Below is a small trained network, with its code and all its weights. Each question gives an input and a class and asks what happens when units are switched off, that is, made to give their printed mean instead of their output.

import numpy as np


def w(rows, s, z=0):
    codes = np.array(rows[::2]) - 128.0
    scale = np.full(codes.shape[1], s)
    scale[-1] = z or s
    return codes * scale


def f(y):
    return np.maximum(y, 0)


def log_softmax(a):
    a = a - a.max(-1, keepdims=True)
    return a - np.log(np.exp(a).sum(-1, keepdims=True))


def net(x, mask):
    res = np.array(x, float).reshape(1, 8) / 4 @ E
    y = f(res @ A[0][:, :-1].T + A[0][:, -1])
    res = res + np.where(mask, y, B[0][:, -1]) @ B[0][:, :-1]
    return log_softmax(res[-1] @ U[:, :-1].T + U[:, -1])


A, B = {}, {}
E = w([
[23,186,51,160,6],'x0',
[134,128,127,128,130],'x1',
[132,129,117,131,128],'x2',
[165,2,27,9,66],'x3',
[134,132,122,129,129],'x4',
[39,181,112,32,217],'x5',
[69,31,34,231,229],'x6',
[123,121,133,131,131],'x7',
],0.0055)
A[0] = w([
[154,49,64,44,109,77],'N0',
[75,145,28,124,16,181],'N1',
[110,20,48,27,101,22],'N2',
[217,76,189,86,221,177],'N3',
[95,202,162,200,172,75],'N4',
[235,69,184,96,213,106],'N5',
[102,206,172,204,174,72],'N6',
[186,176,228,65,67,45],'N7',
[101,192,174,186,162,24],'N8',
[86,47,67,216,202,10],'N9',
[82,54,65,226,201,57],'N10',
[247,55,182,77,254,36],'N11',
[175,103,164,187,65,215],'N12',
[145,56,55,50,105,9],'N13',
[59,162,120,25,183,63],'N14',
[52,173,115,24,195,51],'N15',
[104,195,217,217,180,91],'N16',
[55,179,25,140,47,19],'N17',
[51,159,100,11,172,116],'N18',
[61,161,119,51,168,207],'N19',
[176,196,231,62,53,1],'N20',
[236,57,159,189,27,109],'N21',
[101,179,177,182,166,29],'N22',
[72,192,194,195,164,35],'N23',
[107,62,86,221,189,69],'N24',
[86,45,74,215,231,79],'N25',
[104,176,176,201,169,70],'N26',
[111,177,131,173,138,175],'N27',
[199,70,139,219,27,77],'N28',
],0.0058,0.0062)
B[0] = w([
[204,68,180,166,88,177],'N0',
[69,135,214,172,131,255],'N1',
[204,77,168,131,80,173],'N2',
[51,159,183,169,104,226],'N3',
[191,72,146,126,97,182],'N4',
[65,179,173,177,88,195],'N5',
[183,69,136,122,93,184],'N6',
[114,181,49,44,109,168],'N7',
[200,67,143,137,62,154],'N8',
[127,225,71,32,55,174],'N9',
[120,193,90,43,84,196],'N10',
[68,191,199,197,41,186],'N11',
[111,123,88,136,228,236],'N12',
[255,31,192,150,46,153],'N13',
[174,173,57,182,162,162],'N14',
[183,184,62,200,150,164],'N15',
[180,61,131,99,91,206],'N16',
[95,172,200,207,66,171],'N17',
[177,137,74,187,176,188],'N18',
[147,105,103,169,202,225],'N19',
[135,192,17,10,61,161],'N20',
[138,172,75,169,195,207],'N21',
[197,92,141,131,74,151],'N22',
[190,84,145,137,83,169],'N23',
[122,181,90,60,106,185],'N24',
[132,182,98,42,77,211],'N25',
[195,68,142,106,88,173],'N26',
[134,78,138,120,141,201],'N27',
[161,200,57,171,212,188],'N28',
],0.0069,0.0061)
U = w([
[213,47,150,120,68,43],'0',
[111,189,80,11,85,53],'1',
[103,119,144,130,159,254],'2',
[103,114,134,130,155,237],'3',
[51,160,178,194,87,30],'4',
[167,155,65,184,213,22],'5',
[103,104,137,111,163,226],'6',
],0.011,0.0087)

Each question gives the input, the list of numbers given to net, and the class t.
The units are the neurons (one row each of A and B). Each row of codes is followed by its name. A weight is (code - 128) times the scale printed after its matrix; where a second scale follows, it is the last column's (A, B and U).
mask holds one flag per neuron, in row order. A switched-off neuron (its flag False) gives its mean, the last column of its row in B, instead of its output. The means were averaged over made-up inputs and are rounded, as every weight is.
A unit's drop is (log p(t) with every unit on - log p(t) with that unit switched off) / (log p(t) with every unit on - log p(t) with every unit switched off).
The circuit of an input: a set's keep is (log p(t) with only the set's units on - log p(t) with every unit switched off) / (log p(t) with every unit on - log p(t) with every unit switched off). Starting from the 12 units with the biggest drops (on a tie, the unit counted first), units are removed one at a time, each time the one whose removal leaves the highest keep (on an exact tie, the one counted first), for as long as the keep stays at least 0.8.
circuit, biggest first: the units of the circuit, biggest drop first
unit that matters most: the unit with the biggest drop
top k neurons: the k neurons with the biggest drops, biggest first
drop when u is switched off: that unit's drop, to one decimal
input [6,-7,5,5,5,-1,2,-4], class 4: top 3 neurons => [N1 N17 N16]
input [7,3,6,1,3,1,-6,2], class 4: circuit, biggest first => [N1]
input [8,4,7,8,-4,1,-5,2], class 0: circuit, biggest first => [N13 N0]
input [4,3,3,1,-2,-6,1,-1], class 5: circuit, biggest first => [N28 N21]
input [-3,2,0,1,-1,-8,4,-4], class 5: top 2 neurons => [N28 N21]
input [7,8,7,4,-5,-4,8,1], class 1: top 4 neurons => [N9 N10 N25 N24]
input [8,-1,-2,6,-4,-3,-4,0], class 4: top 2 neurons => [N1 N17]
input [0,5,-5,1,-1,-5,-7,4], class 1: top 2 neurons => [N20 N7]
input [-6,-1,-1,0,-2,-5,-8,1], class 1: top 2 neurons => [N20 N7]
input [-7,1,3,-3,4,6,5,1], class 4: circuit, biggest first => [N11 N3]
input [-6,-6,4,-4,4,-8,-3,-8], class 5: top 4 neurons => [N21 N28 N12 N1]
input [1,8,4,5,-1,-8,6,-5], class 5: top 2 neurons => [N28 N21]
input [-8,2,-4,1,0,8,-2,2], class 4: top 2 neurons => [N11 N3]
input [0,-1,1,-2,-4,-1,-7,-1], class 1: unit that matters most => N20
input [-6,-6,3,3,4,-1,-4,-4], class 4: drop when N11 is switched off => 0.3
input [5,0,2,4,4,3,7,-3], class 1: drop when N9 is switched off => 0.4
input [5,1,-8,3,4,-6,-5,7], class 3: drop when N1 is switched off => 0.2
input [1,-3,-8,8,5,1,5,8], class 0: drop when N0 is switched off => 0.1
